Look-ups in named tables: a row name and a column name give one cell, copied from the table.

mol:
            vez     nad     nop     rig
kopotet  19.324  62.931  43.743  90.571
gif      55.680  29.073  91.476  44.198
fele     70.659  52.879  35.528  36.974

vez of fele is 70.659
vez of kopotet is 19.324
rig of gif is 44.198
nop of kopotet is 43.743
nad of gif is 29.073
nop of fele is 35.528
nop of gif is 91.476
vez of gif is 55.680
rig of kopotet is 90.571
nad of fele is 52.879
rig of fele is 36.974
nad of kopotet is 62.931
Row with the largest nad: kopotet

fum =
	sapu	vulil	tuto	rem	kam
ditog	69	52	42	74	53
fatuze	41	27	63	48	42
rup	53	55	61	69	45
nodigof	47	71	57	49	34
fif	58	36	60	63	57
retuger	79	58	41	59	63
vubo	58	43	37	70	53
sot	48	66	31	79	47
pase	52	54	51	41	64
lazi	49	33	42	60	22

pase, tuto: 51
pase, sapu: 52
ditog, sapu: 69
sot, kam: 47
pase, rem: 41
pase, vulil: 54
ditog, vulil: 52
lazi, rem: 60
sot, vulil: 66
fif, sapu: 58
retuger, tuto: 41
vubo, tuto: 37
vubo, rem: 70
retuger, vulil: 58
sot, tuto: 31
fif, rem: 63

Table rad
         kebomi  sef  nos  bitip  nebosuv  tekad   sud  kug  keto
sunaza      363  321   -4    326      113    595   680  393  -144
maz         274  501  266    307      197    418  -304  292   231
kis         210  129  252    138      272     18   521  295   350
pupun        77  108  363     12      505    215   383  155   322
fuzi        225  191  477    298      552     91  -528  215   558
nezetor     306  467  232    404      260    539  -204  319   178
rozuvi      431  594  -39    345     -150    425   593  359   -96

sef of maz = 501
kebomi of fuzi = 225
sef of fuzi = 191
sud of kis = 521
nebosuv of kis = 272
nos of fuzi = 477
sef of nezetor = 467
tekad of rozuvi = 425
sef of pupun = 108
kebomi of pupun = 77
tekad of pupun = 215
bitip of nezetor = 404
nebosuv of pupun = 505
nos of maz = 266

penabus:
         vir  sugaf  niru  mufab  nok  nat  pog  fesem  nop  pabi
bupa      97    176   167    124  138   46  201    125  135   124
tadufon  183     95   122    117   35  147   93     61   50    85
fove     149     95   113    120   50  128   78    110  110   119
kagalu   112     77   112    127  111  121  156     98   90   122
fere     102    124   169     99  173  120   10    156  228   119
zib      129    174   118    116   92   37  166    109  107   103
kivalib   70    156   153    170  135  144   46    100  170   180
bagotal   73    179   128    147  160   65  231     86  131   122
ger      143    102   138    128  136  119   87    120  131   121
fumodek  109    139    90     95   98  114  103    147  104   104

What is the mufab of tadufon in penabus? 117
What is the vir of zib in penabus? 129
What is the sugaf of bagotal in penabus? 179
What is the nat of bupa in penabus? 46
What is the pog of fumodek in penabus? 103
What is the nat of fere in penabus? 120
What is the pog of fove in penabus? 78
What is the pog of fere in penabus? 10
What is the mufab of bupa in penabus? 124
What is the pog of ger in penabus? 87
What is the nok of bagotal in penabus? 160
What is the nok of zib in penabus? 92

Table melap
	dimupi	dasuve	kudo	livu
bis	143	107	84	33
sonev	156	18	179	229
kigiva	230	119	29	146
fev	93	167	153	179
gan	102	229	7	165

What is the dasuve of fev in melap?
167
What is the dasuve of bis in melap?
107
What is the dasuve of sonev in melap?
18
What is the livu of sonev in melap?
229
What is the livu of bis in melap?
33
What is the livu of kigiva in melap?
146
What is the dasuve of kigiva in melap?
119
What is the dimupi of gan in melap?
102
What is the kudo of fev in melap?
153
What is the dasuve of gan in melap?
229
Row with the largest dimupi: kigiva

daf =
         matek  risotod  fodigep  mivit  fik  zivom
fod        153      122      105    199  120    197
lisavag    129      136      164    111  176    198
bofun      169      182      179    196   73    108
ripipu     112      154      236     38  198    210
zet        121      156      208     63  149    117

mivit of ripipu = 38
zivom of bofun = 108
fik of ripipu = 198
mivit of zet = 63
risotod of fod = 122
zivom of fod = 197
risotod of ripipu = 154
risotod of zet = 156
risotod of lisavag = 136
fodigep of bofun = 179
fodigep of lisavag = 164

lofa:
columns: bemu, kav
kat: [80.946, 20.466]
mam: [79.409, 24.428]
genuras: [23.076, 82.177]
gok: [69.099, 32.624]
ris: [78.205, 26.885]
tupovi: [84.283, 15.547]
zerina: [24.405, 80.817]
lilik: [75.736, 24.478]

lilik, bemu -> 75.736
zerina, bemu -> 24.405
gok, kav -> 32.624
mam, kav -> 24.428
zerina, kav -> 80.817
ris, kav -> 26.885
tupovi, kav -> 15.547
gok, bemu -> 69.099
tupovi, bemu -> 84.283
kat, kav -> 20.466
lilik, kav -> 24.478
genuras, bemu -> 23.076
kat, bemu -> 80.946

